Below is a small trained network, with its code and all its weights. Each question gives an input and a target symbol and asks what happens when units are switched off, that is, made to give their printed mean instead of their output.

import numpy as np


def w(rows, s, z=0):
    codes = np.array(rows[::2]) - 128.0
    scale = np.full(codes.shape[1], s)
    scale[-1] = z or s
    return codes * scale


def f(y):
    return y / 2 * (1 + np.tanh(0.7978845608 * (y + 0.044715 * y**3)))


def softmax(a):
    e = np.exp(a - a.max(-1, keepdims=True))
    return e / e.sum(-1, keepdims=True)


def log_softmax(a):
    a = a - a.max(-1, keepdims=True)
    return a - np.log(np.exp(a).sum(-1, keepdims=True))


def net(x, mask):
    ids = ['αεηστφψ'.index(c) for c in x.split()]
    T = len(ids)
    res = E[ids] + P[:T]
    u = 0
    for l in range(2):
        r = res
        for j in range(3):
            rows = slice(2 * j, 2 * j + 2)
            q, k, v = (r @ M[l][rows].T for M in (Q, K, V))
            z = softmax(np.where(np.tri(T) > 0, q @ k.T / 2**0.5, -1e9)) @ v
            o = O[l][rows]
            res = res + np.where(mask[u + j], z, o[:, -1]) @ o[:, :-1]
        u += 3
        y = f(res @ A[l][:, :-1].T + A[l][:, -1])
        res = res + np.where(mask[u : u + 12], y, B[l][:, -1]) @ B[l][:, :-1]
        u += 12
    return log_softmax(res[-1] @ U[:, :-1].T + U[:, -1])


Q, K, V, O, A, B = {}, {}, {}, {}, {}, {}
E = w([
[105,167,125,250],'α',
[170,74,92,157],'ε',
[49,125,128,143],'η',
[84,106,149,215],'σ',
[181,159,114,156],'τ',
[139,154,128,167],'φ',
[116,151,68,116],'ψ',
],0.023)
P = w([
[224,93,209,41],'0',
[112,2,10,228],'1',
[155,97,125,137],'2',
[130,151,108,156],'3',
[153,203,187,107],'4',
[150,177,193,116],'5',
],0.005)
Q[0] = w([
[143,156,3,206],'L0H1',
[59,145,60,185],'L0H1',
[51,110,136,144],'L0H2',
[185,124,5,31],'L0H2',
[127,89,254,82],'L0H3',
[175,165,41,190],'L0H3',
],0.0064)
K[0] = w([
[165,204,147,193],'L0H1',
[27,84,102,89],'L0H1',
[107,179,102,103],'L0H2',
[156,115,59,147],'L0H2',
[74,127,255,109],'L0H3',
[86,92,75,171],'L0H3',
],0.0087)
V[0] = w([
[121,147,88,223],'L0H1',
[67,138,71,171],'L0H1',
[112,125,68,126],'L0H2',
[162,93,105,109],'L0H2',
[102,254,242,195],'L0H3',
[104,130,54,179],'L0H3',
],0.0098)
O[0] = w([
[152,229,100,108,254],'L0H1',
[107,178,175,156,247],'L0H1',
[92,69,188,18,144],'L0H2',
[215,95,155,140,86],'L0H2',
[118,114,132,117,167],'L0H3',
[202,140,254,28,228],'L0H3',
],0.0057,0.0065)
A[0] = w([
[197,168,148,104,135],'L0N1',
[119,196,158,102,225],'L0N2',
[21,123,148,93,107],'L0N3',
[135,129,177,254,90],'L0N4',
[113,70,46,154,137],'L0N5',
[72,109,102,77,180],'L0N6',
[139,194,86,18,77],'L0N7',
[179,101,160,153,145],'L0N8',
[101,169,202,102,103],'L0N9',
[152,206,79,146,251],'L0N10',
[185,74,88,101,56],'L0N11',
[79,131,150,125,133],'L0N12',
],0.013,0.0026)
B[0] = w([
[115,11,92,136,172],'L0N1',
[182,104,106,187,232],'L0N2',
[134,149,131,206,255],'L0N3',
[209,190,185,65,244],'L0N4',
[105,134,175,122,122],'L0N5',
[140,173,21,73,167],'L0N6',
[1,153,130,90,156],'L0N7',
[105,159,61,104,148],'L0N8',
[158,140,115,185,224],'L0N9',
[187,45,158,88,202],'L0N10',
[168,92,173,225,141],'L0N11',
[107,158,137,237,197],'L0N12',
],0.0076,0.0086)
Q[1] = w([
[163,55,117,240],'L1H1',
[20,194,71,132],'L1H1',
[133,158,161,180],'L1H2',
[254,102,116,204],'L1H2',
[188,131,111,224],'L1H3',
[146,239,223,169],'L1H3',
],0.0081)
K[1] = w([
[118,162,172,207],'L1H1',
[95,74,122,74],'L1H1',
[93,183,142,132],'L1H2',
[208,179,164,110],'L1H2',
[117,122,126,254],'L1H3',
[112,124,172,98],'L1H3',
],0.015)
V[1] = w([
[83,176,149,120],'L1H1',
[163,119,7,116],'L1H1',
[109,96,139,112],'L1H2',
[145,164,122,154],'L1H2',
[132,172,111,165],'L1H3',
[141,141,96,93],'L1H3',
],0.011)
O[1] = w([
[170,92,176,111,165],'L1H1',
[143,145,2,37,44],'L1H1',
[137,154,102,93,62],'L1H2',
[99,135,79,41,213],'L1H2',
[205,133,107,130,244],'L1H3',
[104,154,134,55,66],'L1H3',
],0.0098,0.011)
A[1] = w([
[112,125,183,156,77],'L1N1',
[197,88,118,164,14],'L1N2',
[79,140,43,223,200],'L1N3',
[37,126,163,156,228],'L1N4',
[29,154,145,80,228],'L1N5',
[141,163,187,192,84],'L1N6',
[152,118,62,119,138],'L1N7',
[128,20,158,118,104],'L1N8',
[70,108,32,148,7],'L1N9',
[223,45,39,75,254],'L1N10',
[32,32,254,186,72],'L1N11',
[136,169,139,120,129],'L1N12',
],0.0096,0.0028)
B[1] = w([
[95,87,162,120,179],'L1N1',
[212,122,114,62,192],'L1N2',
[54,20,167,118,194],'L1N3',
[251,122,33,143,146],'L1N4',
[191,16,132,46,135],'L1N5',
[75,114,1,53,254],'L1N6',
[91,148,73,144,138],'L1N7',
[159,135,222,53,146],'L1N8',
[175,70,150,116,136],'L1N9',
[86,228,67,182,175],'L1N10',
[25,162,162,118,201],'L1N11',
[182,191,78,236,138],'L1N12',
],0.0061,0.02)
U = w([
[217,119,99,160,150],'α',
[142,20,157,113,36],'ε',
[121,1,81,234,170],'η',
[88,252,127,167,253],'σ',
[116,167,40,154,31],'τ',
[139,95,109,139,82],'φ',
[111,78,61,60,81],'ψ',
],0.0068,0.0037)

Each question gives the input, a string of symbols that net reads in full, and the target symbol t.
The units are the heads (2 rows each of Q, K, V and O) and the neurons (one row each of A and B). Each row of codes is followed by its name. A weight is (code - 128) times the scale printed after its matrix; where a second scale follows, it is the last column's (O, A, B and U).
mask holds one flag per unit, layer by layer, with each layer's heads first. A switched-off unit (its flag False) gives its mean, the last column of its rows in O or B, instead of its output. The means were averaged over made-up inputs and are rounded, as every weight is.
A unit's drop is (log p(t) with every unit on - log p(t) with that unit switched off) / (log p(t) with every unit on - log p(t) with every unit switched off).
The circuit of an input: a set's keep is (log p(t) with only the set's units on - log p(t) with every unit switched off) / (log p(t) with every unit on - log p(t) with every unit switched off). Starting from the 12 units with the biggest drops (on a tie, the unit counted first), units are removed one at a time, each time the one whose removal leaves the highest keep (on an exact tie, the one counted first), for as long as the keep stays at least 0.8.
units of the circuit, in order: the units of the circuit, biggest drop first
k most important neurons: the k neurons with the biggest drops, biggest first
k most important neurons of layer l: the k neurons of layer l with the biggest drops, biggest first
drop of u: that unit's drop, to one decimal
input α ε α, target α: units of the circuit, in order : L0N4; L1N11; L0N10
input τ η α η ψ, target ψ: units of the circuit, in order : L0N7; L1H3; L1N5
input τ φ τ, target τ: 3 most important neurons of layer 1 : L1N10; L1N3; L1N7
input τ η η η, target η: 3 most important neurons of layer 0 : L0N4; L0N3; L0N12
input ε φ τ, target τ: 2 most important neurons of layer 0 : L0N8; L0N11
input ε η σ η, target η: most important neuron of layer 1 : L1N3
input ε ψ ε η ψ, target ψ: 3 most important neurons : L0N7; L1N5; L0N3
input η σ η ε, target α: 2 most important neurons : L0N3; L0N12
input ψ τ σ σ ε, target ε: 3 most important neurons of layer 0 : L0N4; L0N6; L0N1
input η φ σ, target σ: 2 most important neurons of layer 1 : L1N11; L1N3
input σ ε τ φ, target ε: 2 most important neurons : L0N10; L0N1
input φ σ ψ η η φ, target α: 2 most important neurons : L0N3; L0N2
input σ η σ ψ ε, target ε: 3 most important neurons : L0N6; L0N4; L1N8
input τ σ φ, target ε: 2 most important neurons of layer 1 : L1N10; L1N8
input σ ε τ, target ε: most important neuron : L0N1
input φ α τ φ η φ, target α: drop of L0N1 : 0.2
input η ε τ η ε, target α: drop of L1N11 : 0.1
input η α ψ σ, target σ: drop of L0N9 : 0.0
input η η α, target α: drop of L1H3 : 0.1
